Here is a tiny trained network, its code and every weight. The questions are about switching its units off for an input and a class, where a switched-off unit gives its printed mean instead of its output.

import numpy as np


def w(rows, s, z=0):
    codes = np.array(rows[::2]) - 128.0
    scale = np.full(codes.shape[1], s)
    scale[-1] = z or s
    return codes * scale


def f(y):
    return np.maximum(y, 0)


def log_softmax(a):
    a = a - a.max(-1, keepdims=True)
    return a - np.log(np.exp(a).sum(-1, keepdims=True))


def net(x, mask):
    res = np.array(x, float).reshape(1, 8) / 4 @ E
    y = f(res @ A[0][:, :-1].T + A[0][:, -1])
    res = res + np.where(mask, y, B[0][:, -1]) @ B[0][:, :-1]
    return log_softmax(res[-1] @ U[:, :-1].T + U[:, -1])


A, B = {}, {}
E = w([
[129,127,127,129,129,130,130,129,129,128,126],'x0',
[129,129,130,125,125,127,126,129,127,127,126],'x1',
[129,126,127,131,130,125,129,128,131,129,128],'x2',
[130,119,99,165,71,102,126,131,219,75,224],'x3',
[127,129,128,128,128,128,129,128,129,128,128],'x4',
[51,189,127,186,152,141,135,255,113,126,138],'x5',
[128,128,128,127,128,130,128,127,126,128,130],'x6',
[115,136,197,156,133,37,19,127,111,171,155],'x7',
],0.0098)
A[0] = w([
[116,145,63,108,151,205,210,169,104,96,78,57],'N0',
[229,43,184,44,118,72,65,12,92,181,73,36],'N1',
[144,106,211,156,102,19,13,68,166,166,200,19],'N2',
[115,145,62,108,150,211,216,171,104,97,75,53],'N3',
[61,190,197,163,197,106,71,212,21,197,83,107],'N4',
[168,94,160,84,133,104,96,47,124,159,107,196],'N5',
[169,105,130,45,212,201,182,75,34,181,22,50],'N6',
[208,57,29,79,46,196,228,47,228,41,174,142],'N7',
[168,95,155,79,129,101,95,45,125,153,101,188],'N8',
[146,121,146,56,168,173,149,100,64,166,2,208],'N9',
[62,193,97,174,132,161,164,205,156,93,158,21],'N10',
[91,152,127,186,81,78,92,172,194,94,199,2],'N11',
[59,192,202,163,200,102,67,212,19,201,85,106],'N12',
],0.0039,0.0053)
B[0] = w([
[58,193,178,191,173,97,76,134,46,173,218,171],'N0',
[44,206,186,190,180,104,68,149,30,179,245,196],'N1',
[163,94,47,156,48,234,212,251,120,47,167,188],'N2',
[64,186,174,182,169,99,79,135,55,168,218,173],'N3',
[164,94,150,86,156,78,111,53,176,164,67,221],'N4',
[141,115,92,146,94,174,165,182,120,91,152,207],'N5',
[175,82,49,152,52,228,206,254,135,44,162,195],'N6',
[204,57,148,82,150,82,110,65,197,153,43,254],'N7',
[133,122,97,150,99,174,160,185,111,95,162,205],'N8',
[81,171,147,182,144,138,107,175,68,140,209,234],'N9',
[177,83,55,130,57,224,205,220,145,57,128,159],'N10',
[62,189,204,158,200,113,52,149,76,187,203,156],'N11',
[166,93,152,83,160,72,109,51,177,168,66,224],'N12',
],0.0066,0.0073)
U = w([
[153,105,51,132,67,166,185,173,136,73,132,151],'0',
[67,189,169,152,160,115,87,129,92,156,170,196],'1',
[161,99,140,72,144,90,117,8,183,147,25,3],'2',
],0.013,0.00031)

Each question gives the input, the list of numbers given to net, and the class t.
The units are the neurons (one row each of A and B). Each row of codes is followed by its name. A weight is (code - 128) times the scale printed after its matrix; where a second scale follows, it is the last column's (A, B and U).
mask holds one flag per neuron, in row order. A switched-off neuron (its flag False) gives its mean, the last column of its row in B, instead of its output. The means were averaged over made-up inputs and are rounded, as every weight is.
A unit's drop is (log p(t) with every unit on - log p(t) with that unit switched off) / (log p(t) with every unit on - log p(t) with every unit switched off).
The circuit of an input: a set's keep is (log p(t) with only the set's units on - log p(t) with every unit switched off) / (log p(t) with every unit on - log p(t) with every unit switched off). Starting from the 12 units with the biggest drops (on a tie, the unit counted first), units are removed one at a time, each time the one whose removal leaves the highest keep (on an exact tie, the one counted first), for as long as the keep stays at least 0.8.
circuit, biggest first: the units of the circuit, biggest drop first
top k neurons: the k neurons with the biggest drops, biggest first
drop of u: that unit's drop, to one decimal
input [-4,-6,8,-6,7,-1,-4,-2], class 0: circuit, biggest first : (N6)
input [4,3,8,-4,4,-3,8,2], class 1: top 2 neurons : (N1; N2)
input [1,2,1,1,-3,-6,1,5], class 0: top 2 neurons : (N2; N5)
input [8,-5,-5,-8,2,1,3,-6], class 1: top 4 neurons : (N0; N3; N9; N2)
input [0,-2,-1,-8,-2,-3,7,2], class 1: top 3 neurons : (N1; N9; N2)
input [8,-1,3,0,-8,-6,-1,6], class 1: top 3 neurons : (N1; N6; N10)
input [5,-8,5,-8,6,-1,5,-3], class 0: top 2 neurons : (N6; N11)
input [-2,3,0,8,-6,0,5,-3], class 2: circuit, biggest first : (N7; N6)
input [-2,-3,-2,0,3,-5,8,3], class 1: top 4 neurons : (N1; N6; N10; N7)
input [8,5,-5,3,6,-4,4,2], class 0: top 3 neurons : (N12; N4; N2)
input [-1,-1,-6,-5,2,1,-2,3], class 2: circuit, biggest first : (N12; N4)
input [-7,-6,2,-4,-3,6,0,-7], class 1: top 2 neurons : (N0; N3)
input [4,3,-1,1,3,-6,6,5], class 0: top 2 neurons : (N2; N5)
input [5,5,7,-8,-2,-4,-3,7], class 1: top neuron : (N1)
input [-3,-6,-3,2,-4,-6,-1,-4], class 2: top 2 neurons : (N7; N2)
input [-7,-2,0,-7,1,1,5,3], class 2: top 2 neurons : (N12; N4)
input [1,6,-1,-4,-8,-5,-6,-1], class 0: drop of N6 : 0.5
input [5,-5,0,8,6,-3,1,-2], class 2: drop of N7 : 0.3
input [-3,-3,-4,0,4,-8,5,1], class 1: drop of N1 : 1.4
input [-1,4,2,3,-8,-3,-4,-7], class 2: circuit, biggest first : (N7)
